Here is a tiny trained network, its code and every weight. The questions are about switching its units off for an input and a class, where a switched-off unit gives its printed mean instead of its output.

import numpy as np


def w(rows, s, z=0):
    codes = np.array(rows[::2]) - 128.0
    scale = np.full(codes.shape[1], s)
    scale[-1] = z or s
    return codes * scale


def f(y):
    return y / 2 * (1 + np.tanh(0.7978845608 * (y + 0.044715 * y**3)))


def log_softmax(a):
    a = a - a.max(-1, keepdims=True)
    return a - np.log(np.exp(a).sum(-1, keepdims=True))


def net(x, mask):
    res = np.array(x, float).reshape(1, 8) / 4 @ E
    y = f(res @ A[0][:, :-1].T + A[0][:, -1])
    res = res + np.where(mask, y, B[0][:, -1]) @ B[0][:, :-1]
    return log_softmax(res[-1] @ U[:, :-1].T + U[:, -1])


A, B = {}, {}
E = w([
[53,33,147,111,95,116],'x0',
[146,93,72,64,38,205],'x1',
[167,200,37,168,42,149],'x2',
[184,1,229,222,125,145],'x3',
[30,79,31,49,110,86],'x4',
[97,56,99,167,114,41],'x5',
[23,185,244,174,110,147],'x6',
[159,80,42,108,214,129],'x7',
],0.0061)
A[0] = w([
[138,73,176,177,177,151,81],'n1',
[139,79,130,144,187,112,63],'n2',
[162,151,52,136,134,117,228],'n3',
[120,103,38,119,72,193,205],'n4',
[124,191,73,143,57,99,253],'n5',
[139,134,182,114,145,142,88],'n6',
[126,108,73,135,87,171,175],'n7',
[14,67,90,153,105,83,233],'n8',
[152,110,205,142,105,153,175],'n9',
[76,108,108,158,131,109,249],'n10',
[172,111,136,167,117,130,182],'n11',
[176,97,121,115,167,7,201],'n12',
[164,134,82,91,112,129,36],'n13',
],0.011,0.0046)
B[0] = w([
[179,151,160,148,108,93,188],'n1',
[178,162,96,131,171,83,162],'n2',
[89,142,120,121,154,173,217],'n3',
[135,61,188,102,114,179,227],'n4',
[87,171,164,113,150,163,238],'n5',
[167,87,130,212,102,225,146],'n6',
[137,109,255,122,63,197,181],'n7',
[83,186,182,85,202,94,255],'n8',
[130,147,228,217,66,209,200],'n9',
[60,212,178,42,114,63,197],'n10',
[136,198,188,101,133,103,176],'n11',
[96,92,103,73,206,110,221],'n12',
[167,36,130,189,115,174,153],'n13',
],0.0085,0.009)
U = w([
[66,145,76,150,148,155,168],'0',
[129,97,187,199,71,172,135],'1',
[7,152,162,67,160,101,172],'2',
[108,73,30,220,48,83,2],'3',
[216,172,158,178,136,76,64],'4',
[156,83,67,107,152,101,118],'5',
],0.012,0.0073)

Each question gives the input, the list of numbers given to net, and the class t.
The units are the neurons (one row each of A and B). Each row of codes is followed by its name. A weight is (code - 128) times the scale printed after its matrix; where a second scale follows, it is the last column's (A, B and U).
mask holds one flag per neuron, in row order. A switched-off neuron (its flag False) gives its mean, the last column of its row in B, instead of its output. The means were averaged over made-up inputs and are rounded, as every weight is.
A unit's drop is (log p(t) with every unit on - log p(t) with that unit switched off) / (log p(t) with every unit on - log p(t) with every unit switched off).
The circuit of an input: a set's keep is (log p(t) with only the set's units on - log p(t) with every unit switched off) / (log p(t) with every unit on - log p(t) with every unit switched off). Starting from the 12 units with the biggest drops (on a tie, the unit counted first), units are removed one at a time, each time the one whose removal leaves the highest keep (on an exact tie, the one counted first), for as long as the keep stays at least 0.8.
circuit, biggest first: the units of the circuit, biggest drop first
k most important neurons: the k neurons with the biggest drops, biggest first
drop when u is switched off: that unit's drop, to one decimal
input [2,2,-1,3,-5,7,-7,-5], class 4: 2 most important neurons -> [n11; n4]
input [-8,-4,5,3,4,0,-6,1], class 0: 3 most important neurons -> [n8; n3; n10]
input [-5,-1,5,0,-4,-4,-7,0], class 0: 2 most important neurons -> [n3; n9]
input [-8,-2,5,-3,-3,5,0,7], class 0: circuit, biggest first -> [n8; n3]
input [7,-8,0,-1,-7,2,6,0], class 1: circuit, biggest first -> [n9]
input [-8,-4,7,-3,-7,5,-8,-7], class 2: 2 most important neurons -> [n5; n3]
input [-2,-8,3,7,3,-6,-3,-5], class 4: circuit, biggest first -> [n4; n5]
input [7,-4,-6,-1,-7,-8,-8,5], class 4: circuit, biggest first -> [n1; n2]
input [5,8,6,-4,-2,-5,6,5], class 1: drop when n8 is switched off -> 0.1
input [3,0,-3,6,-7,7,6,6], class 4: drop when n1 is switched off -> 0.3
input [-8,-6,-4,-1,4,-5,-4,2], class 5: drop when n10 is switched off -> 0.2
input [-8,7,-5,-5,-8,-7,2,5], class 1: drop when n6 is switched off -> 0.2
